Each row has a name. Each question is about the rows just above it.

[  9  13  36  -5 -42  31  52   7 -26 -13  34  16  17  -1 -10 -28  15 -17
 -23   3  47  18   9  14  20 -13] : (44)
[-33 -16 -34  -3  87 -39 -47  -6  20 -38   1 -19  -1  -5  17  28  36   3
  23   1  14 -16 -63   0  -1  14] : (14)
[ 13  38  -5 -42  31  52   7  52 -26 -13  17  34  16   3 -17   3 -30  28
 -14  28  25  13  34  59 -16   1] : (9)
[ 19  17   1   9 -11 -37   5  21   6 -17 -39 -43   6  -4 -41   0  39  -3
 -24   7  30  -3 -38  27  -2   9] : (37)
What are the next 2 entries after [ 52   7 -26 -13  34  16  17  -1]? : [-10 -28]
The next 2 entries after [ 13  36  -5 -42  31  52   7]: : [-26 -13]
Give the next 2 entries after [ 31  52   7  52 -26]. : [-13  17]
What are the next 2 entries after [ 17  -1 -10 -28  15 -17 -23   3  47]? : [18  9]
Give the next 2 entries after [36 -5]. : [-42  31]
Give the next 2 entries after [ 39  -3 -24]. : [ 7 30]
What are the next 2 entries after [ 52   7 -26 -13  34  16  17]? : [ -1 -10]

[-18 -50 -96 -14   1  14  -1]  (124)
[ 77 -78  54   3  64 -30 -35]  (70)
[-25 -68  49  55 -44 -38  58]  (114)
[ 71  63 -51  36 -23  63 -77]  (112)
[-78  77  12  36 -23 -49  52]  (117)
The next 2 entries after [ 63 -51  36]: : [-23  63]
Give the next 2 entries after [-78  77]. : [12 36]
What are the next 2 entries after [-51  36]? : [-23  63]
What are the next 2 entries after [-51  36 -23]? : [ 63 -77]
Whose row is [ 71  63 -51  36 -23  63 -77]? : (112)
What are the next 2 entries after [ 49  55 -44]? : [-38  58]

[-34 -39 -46  -9  18 -62] -> (95)
[ 41  12  57  64 -23 -38] -> (120)
[  7 -34   1  13  13 -80] -> (145)
[ 64  35  75  67 -56  -3] -> (18)
[-33   1 -39  55 -10 -67] -> (111)
[-26 -38 -37 -20  22 -49] -> (54)
[  6 -26   5  18  13 -69] -> (157)
[-14 -10  -9  -6  14 -11] -> (29)
The next 2 entries after [-10  -9  -6]: : [ 14 -11]
The next 2 entries after [-46  -9]: : [ 18 -62]
What are the next 2 entries after [  6 -26   5]? : [18 13]
What are the next 2 entries after [57 64]? : [-23 -38]

[-26  70 -46  13 -10  -4  44 -15] = (67)
[ 35  65  63  91  -5 -27  -7 -18] = (149)
[-37  26  19 -23  16 -39  -2   8] = (141)
[-50  16   1 -26  70 -44 -24  10] = (3)
[-35 -72 -21  -4 -21  30  17 -18] = (105)
Give the next 2 entries after [-26  70 -44]. : [-24  10]
Give the next 2 entries after [35 65 63 91 -5]. : [-27  -7]

[-33  19  11 -22  -5  71  29] = (79)
[-32  19   7 -21  -4  71  28] = (59)
[-33  19  19 -25  -9  70  31] = (121)
What are the next 2 entries after [-21  -4]? : [71 28]
What are the next 2 entries after [-33  19  11]? : [-22  -5]
Where do [-33  19  11 -22  -5  71  29] appear? : (79)
Give the next 2 entries after [ 19   7 -21  -4]. : [71 28]
The next 2 entries after [-22  -5]: : [71 29]
Give the next 2 entries after [  7 -21  -4]. : [71 28]
What are the next 2 entries after [ 19 -25  -9]? : [70 31]

[  7 -39  15 -13  33 -15 -27  19 -71 -10 -33  70  27 -14 -14 -30  12   8] = (48)
[  0  15   6  15  15 -35 -27 -25  -8 -10  -6 -17  12  29   3 -49  -5  -4] = (90)
[  0  15   6  15  15 -35  24 -25  -8   1  -6 -17  12  29   3 -49  -5  -4] = (128)
[  0  15   6  15  15 -35  24 -25  -8   1  -6 -17  12  29   3 -49  -5  31] = (110)
Whose row is [  0  15   6  15  15 -35  24 -25  -8   1  -6 -17  12  29   3 -49  -5  31]? : (110)
The next 2 entries after [-13  33 -15 -27  19 -71 -10]: : [-33  70]
What are the next 2 entries after [ 70  27 -14]? : [-14 -30]

[ 41 -21 -11 -60 -45  20 -75  -2   6 -37  25 -11  35   6  27 -14] : (27)
[ 41 -61  11 -21 -49  -3 -73 -24 -36  -3  31   8  -2  26  35 -15] : (84)
[ 41 -21 -11 -37 -27  -5 -67  -8 -23 -32  29 -21   9   6  18  17] : (16)
The next 2 entries after [-60 -45  20 -75  -2]: : [  6 -37]
The row with [ 41 -21 -11 -60 -45  20 -75  -2   6 -37  25 -11  35   6  27 -14] is : (27)
Give the next 2 entries after [ 11 -21 -49  -3 -73 -24 -36  -3  31]. : [ 8 -2]
The next 2 entries after [-45  20 -75  -2]: : [  6 -37]

[  0 -17   3  -3   5   4   3 -22  -5   9  -6  22  10  10 -13  -1 -16  11
 -16  21  -3   6   1 -11   0  19  -3  -3  -7 -19  -3   6   0  29 -17  10
 -10 -14   4  -8  -6   0  -3   4 -10  -8  -2  -8   8]  (96)
[-14 -11 -15  19 -20  37 -13   0  23  41  -2  20  13  13   6  -5 -14   4
 -50 -39  14   3   4 -12   2 -16  -3  -1 -20  28  19   0   9 -32 -12  26
  -6   9  28  19  31 -21  22 -20 -10 -16   3   0 -27]  (63)
[-11   3  66 -21 -24  18  -1  29 -32 -27 -26  29  -8  -8 -46  -7  18 -49
 -22   5  -3 -47  49 -12  -9  -4  29  18 -27  11 -21 -36   1   1   8  13
  27   9  31  19 -21  28  22 -20 -28  10  -6   1   6]  (129)
[-20 -11 -16  13   2   7  -7  -8  10 -15  18   2  -7  -7  20  -3   8  -6
   1  -9  18 -13  -2   0  -1   5   8  -1 -11  15  13  -5   7  11   7   6
   2  -5   1  -2  -2  -5   0 -13   3  10   5  -2 -17]  (130)
[ 19 -25  -8  83   1  40 -24  11  23  29  38  29  22  22  20 -35  59  -6
  58 -34  95   8  18  15  11 -28 -13   1 -22  79  83  40 -18  13  -6  -1
   8  56 -63  32 -38  24  50  12 -28 -26  25  10  47]  (43)
Give the next 2 entries after [-11  15  13  -5   7]. : [11  7]
What are the next 2 entries after [-20 -10 -16]? : [3 0]
Give the next 2 entries after [ 19  31 -21]. : [ 22 -20]
The next 2 entries after [ 28  19  31 -21  22 -20]: : [-10 -16]
What are the next 2 entries after [ 2 -7 -7 20]? : [-3  8]
What are the next 2 entries after [ 29  22  22  20 -35  59  -6  58]? : [-34  95]
The next 2 entries after [ 0 19 -3 -3]: : [ -7 -19]

[-19 -23 -37   1 -17   2  10] : (135)
[-26  -3 -18   7 -14   2   6] : (108)
[ 20 -65 -34 -22  58  30  62] : (123)
[ -5  18  13 -27 -31 -34 -13] : (15)
[ -3 -19 -37   1   5 -41  62] : (122)
[-66 -11  46 -32  19 -36  82] : (6)
[-32 -25 -46   5 -24   3  14] : (62)
[-30 -51 -12   1  67  35  97] : (23)
Whose row is [-19 -23 -37   1 -17   2  10]? : (135)
Give the next 2 entries after [ -3 -18]. : [  7 -14]

[-71  23  25  16  13  25   3  -4  13 -18  45 -14 -22  16   1   9  70 -26
  -2 -38 -21   9  -7  80  -9 -15 -17  49  44  40  14 -21  -9  26   8  -8
 -43 -13 -16 -34   9  36 -35  37 -37  30 -23  -5 -19  23 -44 -33 -26  -6
  12  10  40  70   4 -19] = (21)
[-71  23  25  16  13  25   3  -4  13 -18  45 -14 -22  16   1   9  70 -26
  -2 -38 -21   9  -7  80  -9 -15 -17  49  44  40  14 -21  -9  26   8  -8
 -43 -13 -16 -34   1  36 -35  37 -37  30 -23  -5 -19  23 -44 -33 -26  -6
  12  10  40  70   4 -19] = (83)
[ -3 -30  31  24   5 -14  46 -28 -11 -24 -11  -4 -16  11 -32  50  -7 -11
 -12  -9 -24 -15  -2 -23  10  -8 -22 -45  -5  16  60  -9  20   7 -41  13
  58  11  33  44  12 -22 -22  31  42 -33 -35  11  11  -3 -29  31  24  19
   5 -31  -4  -8   9 -24] = (49)
[ 11 -33  34  28   5 -14  46 -28 -11 -24 -11  -4 -16  11 -32 -12 -11  50
  -7  -9 -24 -15  -2 -23  10  -8 -22 -45  -5  16  60  -9  20   7 -41  13
  58  11  33  44  12 -22 -22  31  42 -33 -35  11  11  -3 -29  31  24  19
   5 -31  59  -8   9 -24] = (97)
Whose row is [-71  23  25  16  13  25   3  -4  13 -18  45 -14 -22  16   1   9  70 -26
  -2 -38 -21   9  -7  80  -9 -15 -17  49  44  40  14 -21  -9  26   8  -8
 -43 -13 -16 -34   1  36 -35  37 -37  30 -23  -5 -19  23 -44 -33 -26  -6
  12  10  40  70   4 -19]? : (83)
Which row holds [ 11 -33  34  28   5 -14  46 -28 -11 -24 -11  -4 -16  11 -32 -12 -11  50
  -7  -9 -24 -15  -2 -23  10  -8 -22 -45  -5  16  60  -9  20   7 -41  13
  58  11  33  44  12 -22 -22  31  42 -33 -35  11  11  -3 -29  31  24  19
   5 -31  59  -8   9 -24]? : (97)
Whose row is [ -3 -30  31  24   5 -14  46 -28 -11 -24 -11  -4 -16  11 -32  50  -7 -11
 -12  -9 -24 -15  -2 -23  10  -8 -22 -45  -5  16  60  -9  20   7 -41  13
  58  11  33  44  12 -22 -22  31  42 -33 -35  11  11  -3 -29  31  24  19
   5 -31  -4  -8   9 -24]? : (49)
The next 2 entries after [-12 -11  50  -7]: : [ -9 -24]

[  1  91  47 -23  30  31] -> (163)
[ 92  47 -87  -8  11 -32] -> (115)
[  2 -83 -55  -1 -27 -37] -> (140)
[  9  89  51 -31  26  29] -> (66)
[  1 -63 -62 -26 -17 -40] -> (116)
[-79 -62 -52  20  36   1] -> (12)
[-28 -81 -62  42 -17 -26] -> (144)
The next 2 entries after [-81 -62]: : [ 42 -17]
What are the next 2 entries after [91 47]? : [-23  30]
The next 2 entries after [-28 -81 -62]: : [ 42 -17]

[ 13  46  12   7  49  39 -31] : (99)
[-59  75  10 -59 -17 -54  53] : (50)
[ 75  10 -59 -59  88 -13  -7] : (103)
Give the next 2 entries after [ 75  10 -59 -59]. : [ 88 -13]
Where do [ 75  10 -59 -59  88 -13  -7] appear? : (103)
The next 2 entries after [46 12  7]: : [49 39]

